Below is a small trained network, with its code and all its weights. Each question gives an input and a class and asks what happens when units are switched off, that is, made to give their printed mean instead of their output.

import numpy as np


def w(rows, s, z=0):
    codes = np.array(rows[::2]) - 128.0
    scale = np.full(codes.shape[1], s)
    scale[-1] = z or s
    return codes * scale


def f(y):
    return y / 2 * (1 + np.tanh(0.7978845608 * (y + 0.044715 * y**3)))


def log_softmax(a):
    a = a - a.max(-1, keepdims=True)
    return a - np.log(np.exp(a).sum(-1, keepdims=True))


def net(x, mask):
    res = np.array(x, float).reshape(1, 5) / 4 @ E
    y = f(res @ A[0][:, :-1].T + A[0][:, -1])
    res = res + np.where(mask, y, B[0][:, -1]) @ B[0][:, :-1]
    return log_softmax(res[-1] @ U[:, :-1].T + U[:, -1])


A, B = {}, {}
E = w([
[226,49,96,91,145,31,143],'x0',
[83,109,152,192,209,174,223],'x1',
[83,192,208,128,230,5,32],'x2',
[99,25,1,92,151,165,64],'x3',
[51,107,136,168,66,45,183],'x4',
],0.0074)
A[0] = w([
[145,79,255,87,108,50,149,198],'n0',
[171,114,145,49,136,100,52,145],'n1',
[65,170,176,167,164,152,175,122],'n2',
[144,91,74,131,159,169,173,217],'n3',
[151,209,107,142,120,236,136,181],'n4',
[155,172,170,139,250,185,181,183],'n5',
[72,73,31,101,82,161,121,231],'n6',
[214,122,84,108,236,126,107,185],'n7',
[63,191,156,186,125,127,247,114],'n8',
[120,188,124,81,144,85,135,150],'n9',
[215,129,182,170,118,55,148,137],'n10',
[52,86,114,95,85,84,84,130],'n11',
[128,101,71,89,132,70,33,254],'n12',
[121,97,102,112,145,54,199,180],'n13',
[73,161,100,199,111,113,214,180],'n14',
[99,183,167,165,121,130,189,87],'n15',
[97,146,142,137,146,212,86,235],'n16',
[128,74,139,161,64,108,148,207],'n17',
[136,162,158,164,219,117,212,170],'n18',
],0.0091,0.0044)
B[0] = w([
[105,90,133,172,98,128,122,232],'n0',
[173,128,161,69,116,19,76,203],'n1',
[70,197,84,113,206,187,145,202],'n2',
[161,159,143,80,36,158,62,209],'n3',
[68,86,180,169,113,136,144,212],'n4',
[64,139,166,157,144,157,181,224],'n5',
[173,31,94,126,67,102,67,241],'n6',
[56,158,188,85,109,96,85,210],'n7',
[158,184,71,171,146,133,186,238],'n8',
[135,106,90,128,114,56,139,167],'n9',
[155,57,200,150,135,180,139,206],'n10',
[126,151,95,132,133,77,108,182],'n11',
[121,170,133,133,2,100,58,254],'n12',
[105,86,121,167,104,177,92,201],'n13',
[125,175,22,124,101,159,151,216],'n14',
[89,159,88,163,201,124,188,188],'n15',
[87,136,157,177,35,162,154,204],'n16',
[158,102,65,205,99,150,168,190],'n17',
[65,81,94,146,141,194,214,222],'n18',
],0.0078,0.0088)
U = w([
[72,177,62,201,161,132,193,44],'0',
[95,219,135,97,121,30,61,96],'1',
[122,2,108,190,21,106,112,254],'2',
[31,114,196,167,131,178,172,191],'3',
[153,122,64,113,163,119,166,19],'4',
[129,24,232,121,167,104,168,78],'5',
],0.0083,0.003)

Each question gives the input, the list of numbers given to net, and the class t.
The units are the neurons (one row each of A and B). Each row of codes is followed by its name. A weight is (code - 128) times the scale printed after its matrix; where a second scale follows, it is the last column's (A, B and U).
mask holds one flag per neuron, in row order. A switched-off neuron (its flag False) gives its mean, the last column of its row in B, instead of its output. The means were averaged over made-up inputs and are rounded, as every weight is.
A unit's drop is (log p(t) with every unit on - log p(t) with that unit switched off) / (log p(t) with every unit on - log p(t) with every unit switched off).
The circuit of an input: a set's keep is (log p(t) with only the set's units on - log p(t) with every unit switched off) / (log p(t) with every unit on - log p(t) with every unit switched off). Starting from the 12 units with the biggest drops (on a tie, the unit counted first), units are removed one at a time, each time the one whose removal leaves the highest keep (on an exact tie, the one counted first), for as long as the keep stays at least 0.8.
circuit, biggest first: the units of the circuit, biggest drop first
most important unit: the unit with the biggest drop
top k neurons: the k neurons with the biggest drops, biggest first
drop of u: that unit's drop, to one decimal
input [-6,1,8,-6,-4], class 0: circuit, biggest first : n2, n15
input [8,8,2,-7,-1], class 3: most important unit : n10
input [1,2,-4,0,-7], class 3: circuit, biggest first : n12, n5, n7
input [-1,4,1,5,-8], class 3: circuit, biggest first : n5, n7
input [-2,0,-4,0,-8], class 3: circuit, biggest first : n12, n4
input [3,-6,-6,-7,-5], class 5: top 2 neurons : n12, n6
input [1,-8,0,1,1], class 1: circuit, biggest first : n1, n18, n4
input [-7,-3,4,6,3], class 1: circuit, biggest first : n18, n11
input [7,4,3,-6,4], class 3: top 3 neurons : n10, n0, n13
input [2,5,2,-8,-1], class 0: top 2 neurons : n8, n15
input [6,8,4,-2,-7], class 3: top 2 neurons : n5, n18
input [2,-8,6,8,-1], class 1: drop of n8 : 0.0
input [8,6,-5,-5,-7], class 3: drop of n6 : 0.1
input [-4,6,-6,-7,-5], class 0: circuit, biggest first : n8
input [3,-3,5,8,4], class 1: drop of n18 : 0.2
input [3,4,3,1,5], class 0: drop of n6 : 0.6
